[[ 28  24 -12]
 [ 34 -13 -35]
 [ -1   8  19]
 [  0 -34 -15]
 [ 14  26   8]]
:
[[ 28  24]
 [ 34 -13]]

[[ 14  26  34 -25 -24]
 [ -2   7   1 -16 -18]]
:
[[14 26]
 [-2  7]]

[[ -7 -28  21  -9  -6]
 [-13  -1  19  23  -1]]
:
[[ -7 -28]
 [-13  -1]]

[[ 23 -12]
 [-13  25]
 [-15  32]
 [  8  21]]
:
[[ 23 -12]
 [-13  25]]

[[ -9  32  19]
 [ -7  22  -5]
 [ -9  31  10]
 [ 15 -21  -1]
 [ -9  32  11]]
:
[[-9 32]
 [-7 22]]

[[ -8   4]
 [-14  -5]
 [ 33 -17]]
:
[[ -8   4]
 [-14  -5]]

[[  3 -17   6]
 [-30 -10 -28]]
:
[[  3 -17]
 [-30 -10]]
---
[[  1   6   5   4 -18   5 -28  -4]
 [ -5  -5  17 -21   2 -12  12  -7]
 [  5  13  12   1 -17  11 -16   3]
 [ -4  -1   6   2  -5  -7 -16   9]
 [ -2  -7 -28   3   2  12  10  -7]
 [ -3  12   5  -2 -12 -10   1   2]
 [ 14  -8 -11   3  -7   3  -2   1]
 [ 12   8  11  -1  -7 -15  14   1]]
:
[[  1   5 -18 -28]
 [ -5  17   2  12]
 [  5  12 -17 -16]
 [ -4   6  -5 -16]
 [ -2 -28   2  10]
 [ -3   5 -12   1]
 [ 14 -11  -7  -2]
 [ 12  11  -7  14]]

[[ 2 -8  0 -6  4 -2  6 -2  7]
 [ 1 -1 -2 -2  2 -1 -2 -5  1]
 [ 6 32  6 -4 -4 -1  3 -4  1]
 [ 1 27 -2  4  3  0  3  2  4]]
:
[[ 2  0  4  6  7]
 [ 1 -2  2 -2  1]
 [ 6  6 -4  3  1]
 [ 1 -2  3  3  4]]

[[ -8  -8]
 [-25 -35]
 [ 24   5]
 [ 22 -13]
 [  4  31]
 [-35   1]
 [ 15  -6]
 [  9 -16]]
:
[[ -8]
 [-25]
 [ 24]
 [ 22]
 [  4]
 [-35]
 [ 15]
 [  9]]

[[  3   1  -3   2  -2   0  -5  -2   2   3   4   1   0]
 [  3   5   0   2   0   1 -12 -25   2  -2   0   1  -3]]
:
[[  3  -3  -2  -5   2   4   0]
 [  3   0   0 -12   2   0  -3]]

[[ 14  15   4   2  -5  11  -2  -9   9   5  -9 -30  13 -16  22  14]
 [ -8   1  -6  -6   9   3   5   4   0  11 -10  13  -6   1   9  -5]
 [  5 -11   5  -2  -5 -10   2   2  10   8 -13  -3  -3   5  -1 -11]
 [-21  -9 -10 -19   7  16   1  13   0 -11  14  11  -4  -9 -14  15]
 [  0  -7   1   2   2   5   0  -6   1   9  -3  -4   5  -3   4   2]]
:
[[ 14   4  -5  -2   9  -9  13  22]
 [ -8  -6   9   5   0 -10  -6   9]
 [  5   5  -5   2  10 -13  -3  -1]
 [-21 -10   7   1   0  14  -4 -14]
 [  0   1   2   0   1  -3   5   4]]

[[  4   3  -3  -1   7   2]
 [ 13  21   1   9  10   4]
 [  0   0   0   0   0   0]
 [ -9  16   2  -3   2  -3]
 [ -7  10  13 -20  17 -23]
 [ -4  -8  12   0   8  -2]
 [-16  19   5 -15   7 -22]
 [  9  32  -1  11  12   6]
 [  0   4   0  -3  10  -9]
 [-11   1   2 -16  10 -28]
 [ -1   1  -4  -1   2  -2]]
:
[[  4  -3   7]
 [ 13   1  10]
 [  0   0   0]
 [ -9   2   2]
 [ -7  13  17]
 [ -4  12   8]
 [-16   5   7]
 [  9  -1  12]
 [  0   0  10]
 [-11   2  10]
 [ -1  -4   2]]

[[  3   5   1   0   2  -2   3   7   4  -2  -1   1  -4   3   5]
 [  2  -1  -3  -9   4  -5  -2   6  -2   0  -1   6   0   0  -4]
 [ -6 -30   2  15  20 -15 -13  -3  -6  -1   2  20  24 -19 -19]]
:
[[  3   1   2   3   4  -1  -4   5]
 [  2  -3   4  -2  -2  -1   0  -4]
 [ -6   2  20 -13  -6   2  24 -19]]

[[ 23 -11 -25 -18   3   4  -6   1]
 [ -7   2  -2  10   3   3   1   6]
 [ -7   4  -1  11   0   1   1   6]
 [ 21 -11 -25 -16   0   5  -7  -2]
 [  1   0  -2  -1   4   3   0   0]
 [ 22 -11 -26 -17   5   5  -5   4]
 [ 19 -10 -23 -14   2   5  -5   1]
 [  0   1   0   1   0   0   0   0]
 [  0  -9  -9   5   5   0  -1  -7]]
:
[[ 23 -25   3  -6]
 [ -7  -2   3   1]
 [ -7  -1   0   1]
 [ 21 -25   0  -7]
 [  1  -2   4   0]
 [ 22 -26   5  -5]
 [ 19 -23   2  -5]
 [  0   0   0   0]
 [  0  -9   5  -1]]

[[  7   2  -8 -15  -3  -8  13 -16   8   8 -24  14  20]
 [ -8  -7  -5   7 -25 -24  -4 -16  -4  -5   9  -3  12]
 [ 25  14 -17  16   2  -9  16  17   6 -15  21 -14  -3]
 [  8 -13 -21   8  18 -12  13 -12  -1  -7 -20 -12  23]
 [ 13 -19  18   1  12 -15  17 -18 -14   9  20  -4  -9]
 [ 23  21  19 -17 -18  -8  15  18 -21  21  20  -3   3]
 [ 21  22  20  -9  25  17   7 -11   9 -24  11 -21 -17]]
:
[[  7  -8  -3  13   8 -24  20]
 [ -8  -5 -25  -4  -4   9  12]
 [ 25 -17   2  16   6  21  -3]
 [  8 -21  18  13  -1 -20  23]
 [ 13  18  12  17 -14  20  -9]
 [ 23  19 -18  15 -21  20   3]
 [ 21  20  25   7   9  11 -17]]
